Each row has a hidden value; after the row comes its tier, the name of the range that the value falls in. Each part has its own.
[ -57 -135  -70   11  -12 -147   75  -17  203   13 -103  -22   62  -41
   15   73  110  187  215  -66  -26 -107   47   42  -25  103   -4  127
 -120    8   89   71  186  195   53  -77  147 -142   63  -24   19  -81
  115] : A
[ -97    3  -47   25  183  112 -121   45  238   -3  -15  -75  130  -66
  112 -132 -134 -163 -253  292 -531  216 -160  255  292  120  145   28
 -120  -16   29  -43  126 -138  108   81   38   94 -128 -172 -302  266
  -75] : X
[-162  195  192   83 -141  110 -160   63  -48  105 -139   -3  115  154
 -126  -35  -70 -262   -4   51 -171   82  -72  274  144   -8 -164 -160
 -162 -117   79  -40    9  -37  -70  361  -20  -29   52 -127   90   81
  -57] : V
[-210  113  196   50 -236  -77 -185   68  211   64 -170 -102   20  -71
 -101  -37  -99  -38  223   45   68   -2 -106  142   69  -57   76   79
 -163   77  177  -32  149   -9    8  178   80 -261   13 -123  124   55
   30] : G
[ -91  101 -138  283    9  181  104  -86 -180  141  138   16  -22  112
  -15 -138  327   32 -152  141 -150  281  126  115  -46   -4   51  -17
  -15 -131 -113   63 -185  -30  -64   50  -92  -20    9  -61  221 -159
  140] : B
[ -20 -308 -104  -97  181  135  238 -203   35 -297  276  -67  513   -5
  329 -207  316  507 -122  255 -364 -142   -3  -58   28  -85  -96  190
  -11   -4   99 -120  410  -55   -8 -238  -58   73 -156 -166 -173  -72
  260] : X
[-134   55  263 -355 -178 -121  252  199   77 -171 -112 -131   22 -415
  203  -66   51  111  155  134  -88 -277 -112   37  234 -139   70  170
   -6  121  152 -209  491 -180   56  -50  -21  -40 -228  -55  -51  206
   -1] : B
[-171   87 -104  193 -147  104  -58   57 -265  -79  -19  277 -237  294
 -189  -78 -123 -190  -45 -302 -101  -11  139   72 -124   63 -198  -65
  -93 -169   34 -115 -305   51 -132  187  171  121  108  -51 -267   18
  -42] : H
[ -44  -74   77  144  -10  101   37 -219  -21 -147  171   67  298  140
  307   77  288  -12 -244  179 -424 -127  212   21  212   59 -390   51
 -202 -138  -87   10  189 -251 -131  196  232   29  178 -131   96  290
  -59] : A
[-101 -276  123  124 -132 -160  145 -203   -8 -214   47   64  390  148
  249   87  321  116 -327  100 -300 -275  234   33   45  143 -535  106
 -215  -74  -51 -138  344 -235 -172  231  245  -91  349 -108  235  209
  -50] : E
[ -99  -68 -136  200 -223 -319  201  111  -88 -138 -133  167 -307  -35
  180  114  281   33   74 -307  -44 -286  315   -9 -159  181 -313  191
 -192   85    3  -30   61 -128 -161   79  380  -64  241   15   -5   74
  -57] : A
[ -72 -133 -291   67   81   25   67  -47  -17  -75  105  137  -54  122
 -144 -209  -22  220   46 -110  -78   94   17  -58 -177   34  132  134
   63 -110  153  -26 -124  233   60 -173   70    6 -137  -57 -336 -212
  199] : V
[-163 -168 -185   47   81 -148 -102  107  307   77 -192  -81   76   16
 -232 -176 -177  164   99  -25  -64  171 -220  212 -142  148  267   92
  -80   93  214  -34   83  287  133  -81  -29 -171  -50 -126 -209 -238
  185] : G
[  11  123  175   35  -83 -150   -1  -83  179  122  -44   29  177   -2
  121  259  275 -179  159  126 -194  -91  238  112  292   76 -324   30
 -217 -194  -39  233  187  -50    8  259  299 -136  140  -16  338  260
  -76] : S
[-130  117   30  -76  -77 -154    1  284  179   41 -274  -40 -271 -246
   13   11 -155 -188  131  -48 -161  -20 -121  181  171  119  167   76
 -116  108  117  -24  136  -34   82   72  128  -45  -85  -52 -207  187
 -110] : H
[ -74 -162  -19 -231   99  -69  187   12  208 -299   38   78  245 -155
  240   25   35   38  -64   97 -391 -262  240  205  193   43 -252  136
 -142 -119 -122 -248  327  -73  115 -141  210  343  -35   23 -347  374
  -55] : S
[ -28   53   72  121  -67    7   59 -105   78  124   -1  -63   -9  -80
  117   82  221   -8    0  170 -131   57   44  -11  190   51   43   79
  -75  -64    2  154  110  -61    3  109  120 -199   43  -48  267   92
   -9] : X
[ -68 -176 -314  185 -100  -74  368    9 -292   65  -78  160 -474   92
 -189    9  181  283   54 -420  215  -36   91 -219 -362  198  184   80
  112  -35   25   49 -231  364  -70 -195   43 -169  153   90   28 -437
  176] : H
[-116  184  291   86 -371 -220   -8   50  116   59 -214  -31 -262 -241
  143  212   84 -245  116   26   18 -167  125   19  249   43 -112  134
 -179   27   32   29  187 -261  -49  310  342 -253  150    8  304  382
 -239] : V
[-181  254   89  185 -347  -36 -102  138 -217  206 -229  136 -409  183
 -377   15 -125 -221  241 -334  239   54  -52   -6 -107   33   29  -89
  -45  -86  195   85 -280  176 -117  316   95 -283  106  -41  142 -163
  -10] : V
[-111  236  305    3 -159  -24 -262   97  252  171 -200 -149  -17 -113
   29   82 -127 -240  195  153 -165   41 -283   58  381   27  137   26
 -187   86  261  212  227 -115    8  343  143 -370  -46 -217  129  238
 -102] : H
[-117 -162  -17  -85   97 -107  -41  -27  270 -253  108    9  483   -1
  161 -193   42  116 -104  251 -424  -67   54  214  108  -12 -228  181
 -165  -35  109 -179  344 -158   61   15  136   97 -106 -186 -274  211
   78] : E
[ -97  149   16   -5  -39  110  -11   71  -54   19   27   22  -55    5
  -27 -132    2  -31   93   38 -159   75 -103   15  112  -58  107   29
  -15  -47  161   49    3   -7   -6   73    1  -65 -173 -136 -115   -4
   72] : X
[ -19   53   90  -33  -53  -78  134  -83  -29   14  114   -8  419   72
   63  -74  423  173  175  185 -110  -45  136   85   44 -134 -303   54
  -63 -158  123   87  240  -12  -39  116  -11 -115  -86  -98  300 -123
  211] : G
[-211 -231 -245   64  -50  -59  254  126 -234 -151  -42  142 -131  144
 -173 -226   27  273 -138 -287  -24  -58  -17   12 -359  127   49   69
   27   47   71 -234  -64  179  -90 -139  -78   -2   77  -74 -231 -324
  201] : E
[  32   36  -26   21   61  -97  176 -128  148  128   60  -12  268  -77
   59   35  373    4   41  289 -163  116  316  253  129  -11 -191   53
  -54 -285 -146   59  114   36  133   13   66   81  -40   94  291   57
   62] : B
[-150  157  -97   13  -26   34 -322   76  325  218 -181   62 -238   32
 -530  -94 -517 -175  409 -134  184  287 -105  193  -20  -11  403    8
   -7 -192  179   32 -304  484  272  -42   98  -51 -184   36 -318  -82
   61] : X
[-134  102  470 -221 -149  -61 -277   -8  381 -149  -69 -174  600 -111
  211  -25  -81  -94  182  371 -311 -209 -154  225  437 -184 -304   83
 -273   21  291  -90  608 -288   20  344  146 -130 -130 -256   16  430
  -66] : B
[ -36 -124  -74   60 -206 -317  322  -19  -94 -103  -43  130 -156  -75
   99   65  327  180   86 -169   62 -249  284 -117 -134   82 -234  216
  -22  -51   55  -34  131  -13  -67   -7  274 -126  111   71  124  -27
   28] : B
[-115  -15  -30  -52   37  -73   72  195  147   68 -212 -110 -127 -197
   14  -74  -96  -51  -78   78 -248   98 -232  165  144  161  273   51
  -41  106  106  -38  171    3   92   12  -28  -76  -94  -93 -159   55
  -31] : V
[-210  150  -63   63   42  257  -62  110   41  187  -19 -160   -2  -33
 -225 -294  -50  101   92  153  -18  363 -251  235  -38 -111  474  -39
   14   44   68  -26  -91  173   84  -97 -336  -78 -218 -139    0 -293
  262] : G
[ -60   11 -215   61  -12 -198  237   86  -76  -47  117  125 -129  -61
   41 -172  309  152   32   -6 -126   49  157  -47 -103   26   21  227
   33  -32   84   55  -13  -55   -1  -81  119  -87 -137  -65  -52 -102
  164] : E
[-124  -51 -114  131   35  -34  -97  -55  171  -76  109   33  136   45
   29 -180   39   67  -73  150 -252  125   37   88   19   20   16  173
 -101  -32   98  -25   47  -80   33   26  149  -63  -70 -159 -160   73
   92] : G
[ -24  -67 -134  146  110    9   78 -123   75   36  115   36  202  116
  111   38  332  124   -3   87 -263   43  167   63   41  104 -125   66
 -142 -104  -58  173   66   56  -18   -7  122  -60   89  -90  115  -42
  146] : S
[-123 -199  -27   67 -262 -259  293   42 -132 -171 -123   92 -342 -109
  117   51  125  179  -84 -250   28 -296   57 -238 -112  173  -33  229
  -13  122  116 -112  161  -82 -125    8  259 -234  178  -16  -14   31
  -48] : B
[ -28   44   32  -77    4  122  206  -47 -100   98   34  -45  182   18
  -57  -64  240  175  155   93  -23   35   -3   67   31  -98   14  -45
   44 -161   52   47  102  194   28  -44 -175  -33 -118  -14  192 -231
  204] : X
[-133  305 -121  -92    5  -25  -12  289    2  234 -115   85 -217  -18
 -445 -230 -161 -173  312  -68   47  322  -67  273  -43  -67  288  -55
   82 -182  134   32 -269  308  183  -14 -135   40 -323    3 -177 -219
  156] : G
[-119   71 -151  -10   19  103   67  113  -27  -29   31   37 -157  -55
  -58 -187  -17  102  153  -54  -80   76  -49   41  -40  -55  229   89
   15   -1  106  -31  -61  106   48 -146  -30   40 -209  -72 -267 -114
  155] : H
[ -72 -122 -130   53  -59 -218   10  -31  275   21 -102   90 -217  -59
  -93  137  -56   89  244 -192   68  -88  117  -87  -31  172  128  213
  -91  -37   71  115    8  257  112 -114  350 -199  100   34  -99   31
   36] : S
[  -8   37 -157   92  -48 -105  182  -22 -170   12   79  246 -114  174
  -59   58  277   34  157 -215  -58  -74  277  -86  -83   80 -222   61
  -34 -215   26  171 -134  148  -61   35  228  -48   58    7   29 -104
  108] : S
[-173  134  -94  186   80  271 -525  -94  464  335  -59 -164   72  123
 -476 -191 -397   55  444  110  169  494 -304  204  -27 -104  605   -1
  -79  -59  235  191 -238  508  242  -75  -98 -262 -200 -141  -96 -303
  281] : X
[ -50  196  142   -2   47  -12 -168   31  311  -75   95 -114  351 -165
  403  -48  224 -123   92  413 -508    1   46  235  409  -96 -196  153
 -280   45   92  109  373 -409   13  199  200   -1 -181 -236  -30  411
  -27] : A
[ -59 -224 -174 -139  -11 -230  506  158 -109 -217  -54  125 -330 -228
  230   71  207  204 -117 -222 -208 -313  105 -178   -8  242   44  224
   22   95  -33  -79  212  -25  -22 -229  196    7   55   23 -229   80
   -5] : S
[-114   48   89   45  -99 -112    1   93  124   97 -149 -119  -24 -121
   45  -25   73   -4   41  105 -130   46 -159   72  130   74  120   84
  -97  104  164   72  208  -71   -3  146   43 -270  -19 -140  126   24
   17] : B
[-154 -134 -215   45   88   16   39   66  233   19  -61  -64 -179 -122
  -45  -61  -68  229  104  -69  -60   77 -121   12  -57  134  441  165
  -59  144   37   32   30  230  112 -277   33 -130  -27  -78 -213 -128
  174] : S
[-127   39 -267   16   66   33  156  204 -102  174 -144  130 -347   85
 -357  -51  -86   -4  144 -308   26  160  -32  116 -167  168  294  -79
   41 -101  -16   56 -290  445   83 -157  -83   29  -20   39 -189 -314
  159] : S
[-222    5    0   34   -2  146 -410 -100  357   84   41  -34  229  187
 -442 -245 -390  140  308   59  114  254 -237   81  -60 -130  361   76
  -53  -90  283   18  -96  389  169  -47  -25 -247 -160 -191 -183 -201
  281] : E
[ -70  211 -139  174  -26  118   59   -7 -172  132  112  102  -58  120
 -138 -159  231  -29  111   31  -37  235  184  146  -79 -100  -21  -22
    8 -218  -17   65 -247   80   -8   43  -40   57 -122   -8   85 -180
  160] : V

Next part:
[  12  -64 -193   71 -141  159   23  -58  -78   94   37  -65  -67  131
 -139 -223  319  257   92  -75 -288 -356 -513  104  -18 -240  304 -321
   53   94   -8  367 -170 -298  330  -34   15  135  -45   36  322   82
  256] : Repap
[ -43   33    5  -28   51  -27   83   65   11  108  -39    8  -78  -45
   27   42  108   28   11  -57   14   81   -4  -40  -13    1 -102  -78
  -11 -121   -8  -34  -49  -22  -41    2  -22   46   64  -45   48   56
  -34] : lil
[  27   27   30  -56  -82   85  -75   71   41  -11   51  -35 -110  -35
  -28 -126  163  202  110  -69 -102  -13 -155  -45   -7  -94   36  -92
   91    7 -100  112  -74 -203   89  -21   68  121 -128  -22   42   33
   65] : pila
[ -58 -106 -252  104  -29  193  305 -100  -43  182 -114  -83  -14  165
 -162  -70  139   70   71   63 -203 -455 -417  321   -6  -95  382 -354
    9  115   93  118 -108 -410  207   16   57  -72  120  -53  455 -122
  422] : nasi
[ -43  -62  -97   31  -36   72   90  -45  -28  147  -18   37   -5  -67
   54   57  -11    4   19  -56  -26   25   -4   40   -2  -68   14 -161
   24  -80  -22  -46  -35   38   23    6  -73  -13   85  -56   65  196
  -16] : luzuv
[ -66  -62 -128   20   -8   91  136   -6    6  146  -27   45   10  -93
   47  107  -46  -30  -19  -39   15   31   18   35    7  -25    6 -147
    1 -102  -20 -122   -2   36  -13   16  -60  -42  127  -63   66  157
    2] : zeliz
[ -84   39  -47  146  -56  107   46   -7   25    0   60   -3   39  -51
   33   49  -44  -63  -37  -29  104  103  -73  -28   29  -42  -18  -25
    0 -108  -35 -126   46   27   25   20  -51   22  113  -37   -1  113
  -33] : lil
[  -4 -147 -240   16   39  148  396 -119  -23  277 -164   -2   42   26
  -15  131 -158  -71  -28   29 -145 -152  -46  206  -50  -30  198 -312
   32   13  102 -162  -40 -102   30  105  -64  -80  118 -106  318   75
  245] : zeliz
[-177   46 -337  -10    8  196  159  326  118   65   30   60   50 -159
  -19  186  118   -3 -219  -70  142  -85 -202 -112  135   26   97 -172
 -189 -288  -98 -151   94   46  -22    4  -30  -16  299    7   54   61
   46] : zeliz
[ -59  -71   14   -3 -249   26 -136  252   72  -43   65  -75   16  -60
   87  -78  -39   34   38 -117   91  -17   44  169  189 -134  290  -98
   69 -110  152  -25  -78    8  127 -104 -238 -112   99 -129  -97  105
  -86] : ruref
[  20 -190  460  129  -13 -214 -109 -372  -78   80   17  -55 -232   32
   16 -188  -40  -18  357  -21 -110  298  277  178 -228  -63 -333  139
  386  277  206   49 -198 -182   55  -80   -5  -25 -153  -69   49  102
  -97] : lil
[ -40  -71  -67  -52   16   24  121   68   32  152  -46   25  -44  -92
   40   83  -14    1  -10  -66  -11   64   70   19   -7  -11  -21 -130
   28  -93   37 -108  -41    9  -27    7  -75  -19   87  -66   62  118
   -5] : zeliz
[ -42   72 -140   99  126  128   12 -114   25  114  -23    5   31  -12
    5   57    0   -1  -19  -29  115  242 -163 -139  -69    8 -145  -30
 -196 -140 -135 -125  123  -51  -39   42  -36  219    6   -5  -88   76
   22] : ruref
[   5   52  127  -24  -80   75 -110  -23   47  -55   58   -3  -63  -93
   66  -62  -13  104  166   -5   45  134   48  -11   11  -38  -84   34
   90  -28 -158  -48   -8 -125  -20  -19   78   32 -121  -95 -123   34
  -50] : pila
[  -9 -134  251 -174  103  -41   70 -295  -89  276 -105  159 -295 -248
   87   63  123  141  418   28 -183   99  398   83 -184  100 -436 -109
  349  163 -327   11 -134 -180 -251  -62  366 -184 -139  -86  114  195
  -62] : nasi
[  92 -281 -321  128 -105  165  553 -328 -208  378 -208  -99   -2  311
 -169 -104   38   50   57   27 -573 -646 -438  475 -117 -270  595 -621
  210  283  314  261 -291 -324  386  124  -88  -68   66  -63  812   95
  542] : luzuv
[  -7 -183  115  -99 -293  -27  -18  354  116  -24   29 -101  -63  -93
   69  -67 -121    9   32 -140  -48  -53  219  240  161 -125  360 -143
  297    7  314  -81 -163  -20  123  -75 -245 -211   73 -150   58  100
  -28] : luzuv
[-291  239 -272  320   78  178   21  104   89 -109  118    0  173    3
  -38  127  106 -149 -219   41  462   82 -419 -138  138   52  -82  120
 -445 -375 -111 -194  231   19   10  -16  -50   94  388   20 -153 -118
  -30] : lil
[ -92   96  146   30   33   45   46  114  176  -56  -12   13   81 -221
  201  253 -418 -261  -42   28  409  495  445  -50   85  176 -218  204
  -15 -238  -53 -598  210  159 -306   54  -81 -114  117 -184 -331   17
 -213] : lil
[ -34   76  103   22  -54   56   15  137  113  -81   28  -83  -44  -28
   -2  -34  -15   13   41   -7   90   81  -23   18   49    9   27   30
   75  -45    7 -134    7 -176   -5    4   25   12   -5  -86   -4 -102
   46] : Repap
[ 102 -300  176 -128  -59   46 -105 -231   22  199  -94  -30 -176  -83
   36 -131 -175  135  385  -34 -200  160  285  254 -148  -56   19 -124
  307  281   35  -43 -106 -317    6  -65    9  -61 -281 -134  -10  124
  105] : pila
[  32   93  277   51  -94   -9 -103  -81   22 -126   86  -55  -89  -11
   49 -134  -10   74  190   13   22  156   43    3  -24  -61 -139  121
  179   33  -66   -9  -64 -152   27   -2   83   59 -158  -97  -70  -23
  -62] : pila
[ -18   24   22   -1  -85  115  -42  100   86  -35   45  -49  -46  -62
   -2  -54   24   88   66  -43   20   49  -70   -3   37  -41   63  -47
   74  -26  -66  -53    1 -165   35  -14   27   43  -46  -55  -11    9
   51] : Repap
[ -91  179  150  226 -114   78  -74  -14   48 -223  173  -70    0   11
  -12  -98   58   -8   51   32  161   78 -183  -48   46  -50  -91  161
   67  -53  -87  -37   23 -130   82   -9   93   54   30  -35  -38  -72
  -35] : Repap
[ -71 -105  252   95 -175  156  -57 -192   35  -40  112   79  -74 -293
  128   66 -241  -62  260   28   56  220  385   91  -21   25 -193   61
  424  140 -252 -254   45  -36 -132  -34  207 -255  -41 -104  -67  256
 -124] : nasi
[ -15  102  -74    0  238   26  207 -111  -32  208  -82   62 -111  -29
  -38  106  194   45  -26  -29  -67  160 -137 -230 -171   61 -333  -93
  -79 -105 -173  -28   17  -58 -112   94  129  228    0   50  149   76
   48] : lil
[ -25  159  301 -174   44 -222 -211  299   55  -61  180   94 -289 -262
   70  -23  412  207    1 -226    9  388  154 -484  -64    7 -586  160
  166 -203 -181  132 -123  181 -112  -69   97  229  -77   93 -144  229
 -389] : zeliz
[-48  30   6  18 -11  48  36  26  21  62   3  11 -39 -81  50  42  27  13
  33 -45  47 106  16 -30  10 -10 -70 -60  28 -98 -75 -80  -2 -14 -40   1
  -2  17  44 -54  -2 101 -42] : ruref
[ -83   74  142   15 -110 -159 -228  263  -13  -96  235    0 -234  -56
  -69 -208  563  246   -8 -227  -88   22 -263 -265   -1 -171 -211   24
  122 -106   22  399 -220   21  213 -134  -12  207   40  137   64  168
 -201] : luzuv
[  13    1   -9  -14  -80  137  -29  -95  -14   39   25   13  -63  -46
   13  -79   74  162  170   -6  -90  -46 -108   40  -16  -91   24 -118
   78   22 -177   74  -52 -182   59   -9  104   40 -107  -62   37   77
   65] : pila
[ -75  341  -15  237 -143  199   65  129   63 -278  196  -59  110    4
    2    0   61  -23 -155   22  173   -4 -348 -205  131  -65   22   79
  -22 -210 -204  -89   97    2   75  101  100  135   88  -11   26  -36
   -7] : Repap
[ -10   53  168   46  -25  133   58  -42  137  -64  -13  -40   32 -133
  110  106 -365 -136   93   71  199  316  281   43   12  103  -92  118
  132  -21  -98 -441  142  -94 -185   72   59  -76  -57 -170 -152  -34
  -11] : Repap
[ -97   32  -32   73  -40   48   77   95   35   18   31   -8  -16  -50
   14   41   54  -27  -33  -39   75   19  -65    2   49  -24    0  -55
    7 -121   11  -73  -12  -12   19   -6  -35  -20  146  -42   55   49
  -18] : lil
[ -93   48  -58  135  -19  127  109  -29   39   22    2  -11   65  -43
   46   94 -115 -103  -15   25  150   86  -28   45   45   11    9  -30
  -34 -115  -46 -214   79  -22  -36   34  -25  -39  132  -86   -4   36
   13] : ruref
[  64 -101   19 -130 -104  -30 -109    0  -87  181    3   24 -170  -57
   37 -141  264  267  170 -176 -256  -35  -43   -5  -41 -179   21 -254
  162   20  -62  295 -209  -46  120  -77  -44   98 -130  -10   96  296
  -54] : ruref
[ -33   70   77  -76   54  -10  -35   60   36   47  -11   -4 -140  -57
   -1  -48  208  144  128  -33   14   66  -47  -51  -19   18 -151  -25
    5  -69 -125   43  -54 -184  -48  -45  110   73  -48  -43  -10  -41
   -4] : Repap
[ -73  182  209  -32 -102 -175 -155  370   36 -168  238   14 -204 -122
   -1 -111  470  183  -77 -202    0   99 -119 -344   48 -101 -284   98
  144 -201  -34  245 -176  125   92  -78   26  171   56   91   10  135
 -278] : zeliz
[-231  361  -26  463  -65  115    6   42   53 -320  229  -84  189   98
  -21   11   52 -196 -203   72  439   94 -428 -141  149  -28  -89  262
 -241 -302  -45 -151  163   44  103   34  -29  113  308   -4 -100 -149
  -91] : ruref
[ -42  -60   86    1 -228  -41   32  228   50  -48   57  -64   -2  -49
   88  -30  -79  -32   -9  -82   33  -52  122  169  151 -116  211  -74
  179  -88  224  -66 -139   62  109  -41 -199 -161  135 -143   44   86
  -87] : zeliz
[ -72  -14  -82   56  -32   68  128   37   22   73    3   14   26  -66
   48   87  -57  -57  -51  -33   60   42    1   24   34  -31   11  -89
    2 -125   23 -135   -3   48    7   24  -81  -33  142  -70   50  111
  -18] : zeliz
[ -25   69   76    1  -30   87  -34  -19   47  -30   28  -10  -54  -62
   32  -35   19   79  136   20   58   76  -18    7    9   -6  -73   14
   40  -39 -146  -62    5 -168  -28   -9  103   22  -63  -86  -58  -30
   10] : pila
